Below are the code and all the weights of a small trained network. Each question names an input and a class and asks about switching units off, where a switched-off unit gives its printed mean instead of its output.

import numpy as np


def w(rows, s, z=0):
    codes = np.array(rows[::2]) - 128.0
    scale = np.full(codes.shape[1], s)
    scale[-1] = z or s
    return codes * scale


def f(y):
    return y / 2 * (1 + np.tanh(0.7978845608 * (y + 0.044715 * y**3)))


def log_softmax(a):
    a = a - a.max(-1, keepdims=True)
    return a - np.log(np.exp(a).sum(-1, keepdims=True))


def net(x, mask):
    res = np.array(x, float).reshape(1, 8) / 4 @ E
    y = f(res @ A[0][:, :-1].T + A[0][:, -1])
    res = res + np.where(mask, y, B[0][:, -1]) @ B[0][:, :-1]
    return log_softmax(res[-1] @ U[:, :-1].T + U[:, -1])


A, B = {}, {}
E = w([
[127,132,131,127],'x0',
[127,125,122,132],'x1',
[3,100,178,189],'x2',
[127,137,137,125],'x3',
[121,147,148,113],'x4',
[14,157,31,83],'x5',
[127,133,137,123],'x6',
[100,44,180,35],'x7',
],0.0074)
A[0] = w([
[201,118,98,60,51],'N1',
[155,143,119,111,44],'N2',
[109,100,128,200,33],'N3',
[110,122,135,147,34],'N4',
[207,200,95,90,109],'N5',
[115,122,109,128,2],'N6',
[163,154,75,123,64],'N7',
[212,199,87,88,98],'N8',
[109,119,140,159,47],'N9',
[96,168,189,168,77],'N10',
[98,146,156,140,74],'N11',
[88,130,148,188,72],'N12',
[47,190,40,92,82],'N13',
[125,118,137,147,14],'N14',
[84,135,146,197,150],'N15',
[135,202,85,203,98],'N16',
[175,136,200,202,48],'N17',
[131,143,127,110,104],'N18',
[162,135,171,179,79],'N19',
[175,116,152,188,78],'N20',
[67,154,97,151,4],'N21',
[150,128,101,183,48],'N22',
[156,117,127,141,65],'N23',
[110,136,135,142,130],'N24',
[162,124,167,162,27],'N25',
[62,196,18,138,148],'N26',
[94,108,135,186,56],'N27',
[71,179,212,190,70],'N28',
[154,201,123,168,128],'N29',
[130,229,118,189,36],'N30',
[147,246,109,219,65],'N31',
],0.012,0.0062)
B[0] = w([
[34,137,135,125,169],'N1',
[56,206,85,159,118],'N2',
[82,132,106,103,134],'N3',
[123,169,104,138,113],'N4',
[46,125,57,193,200],'N5',
[110,254,107,140,109],'N6',
[51,162,86,122,145],'N7',
[30,137,72,196,203],'N8',
[64,182,57,144,120],'N9',
[108,148,115,182,154],'N10',
[121,174,122,142,127],'N11',
[42,159,44,153,154],'N12',
[254,159,167,149,231],'N13',
[76,219,93,155,109],'N14',
[79,104,52,131,193],'N15',
[78,97,213,57,197],'N16',
[194,192,170,157,197],'N17',
[150,208,88,159,122],'N18',
[169,211,121,120,168],'N19',
[206,159,120,128,171],'N20',
[115,158,130,143,146],'N21',
[134,142,191,74,131],'N22',
[142,149,164,43,121],'N23',
[123,186,55,160,137],'N24',
[171,231,190,94,142],'N25',
[245,139,138,137,255],'N26',
[67,143,49,102,142],'N27',
[98,132,84,150,187],'N28',
[177,76,147,83,183],'N29',
[71,45,170,75,171],'N30',
[99,44,187,60,215],'N31',
],0.0082,0.0076)
U = w([
[91,50,108,72,145],'0',
[67,134,8,204,87],'1',
[209,163,78,174,1],'2',
[126,64,70,148,178],'3',
],0.011,0.0061)

Each question gives the input, the list of numbers given to net, and the class t.
The units are the neurons (one row each of A and B). Each row of codes is followed by its name. A weight is (code - 128) times the scale printed after its matrix; where a second scale follows, it is the last column's (A, B and U).
mask holds one flag per neuron, in row order. A switched-off neuron (its flag False) gives its mean, the last column of its row in B, instead of its output. The means were averaged over made-up inputs and are rounded, as every weight is.
A unit's drop is (log p(t) with every unit on - log p(t) with that unit switched off) / (log p(t) with every unit on - log p(t) with every unit switched off).
The circuit of an input: a set's keep is (log p(t) with only the set's units on - log p(t) with every unit switched off) / (log p(t) with every unit on - log p(t) with every unit switched off). Starting from the 12 units with the biggest drops (on a tie, the unit counted first), units are removed one at a time, each time the one whose removal leaves the highest keep (on an exact tie, the one counted first), for as long as the keep stays at least 0.8.
units of the circuit, in order: the units of the circuit, biggest drop first
most important unit: the unit with the biggest drop
k most important neurons: the k neurons with the biggest drops, biggest first
drop when u is switched off: that unit's drop, to one decimal
input [6,7,7,2,-8,8,6,2], class 2: units of the circuit, in order	[N13; N26]
input [-5,6,-5,6,5,-1,-5,-7], class 0: units of the circuit, in order	[N31; N16]
input [-4,3,-1,6,4,6,4,-6], class 0: units of the circuit, in order	[N31]
input [2,-4,7,-7,-7,5,-4,-8], class 0: 3 most important neurons	[N16; N31; N30]
input [-3,0,6,-2,7,-3,-4,-7], class 0: 2 most important neurons	[N31; N16]
input [2,-2,-7,-3,-2,-6,1,1], class 1: units of the circuit, in order	[N8; N5]
input [-1,7,-7,-6,-2,0,-5,-8], class 0: units of the circuit, in order	[N31; N16]
input [-7,8,-1,8,-7,-6,1,4], class 2: units of the circuit, in order	[N31; N16; N30]
input [-7,5,5,-6,-8,0,-1,-6], class 0: units of the circuit, in order	[N16; N31]
input [3,-6,6,-2,-3,6,1,-7], class 0: 3 most important neurons	[N16; N31; N30]
input [-4,-3,4,-4,-4,7,-1,-5], class 2: 2 most important neurons	[N26; N13]
input [-6,-3,-5,3,7,0,2,4], class 1: drop when N1 is switched off	0.1
input [2,0,8,7,8,-6,7,-4], class 1: drop when N6 is switched off	0.0
input [-6,-7,6,1,7,-7,6,-1], class 2: most important unit	N17
input [1,-4,1,-6,0,1,1,-6], class 0: drop when N16 is switched off	0.1
input [-7,-3,-6,-4,7,4,1,-2], class 1: drop when N5 is switched off	0.4
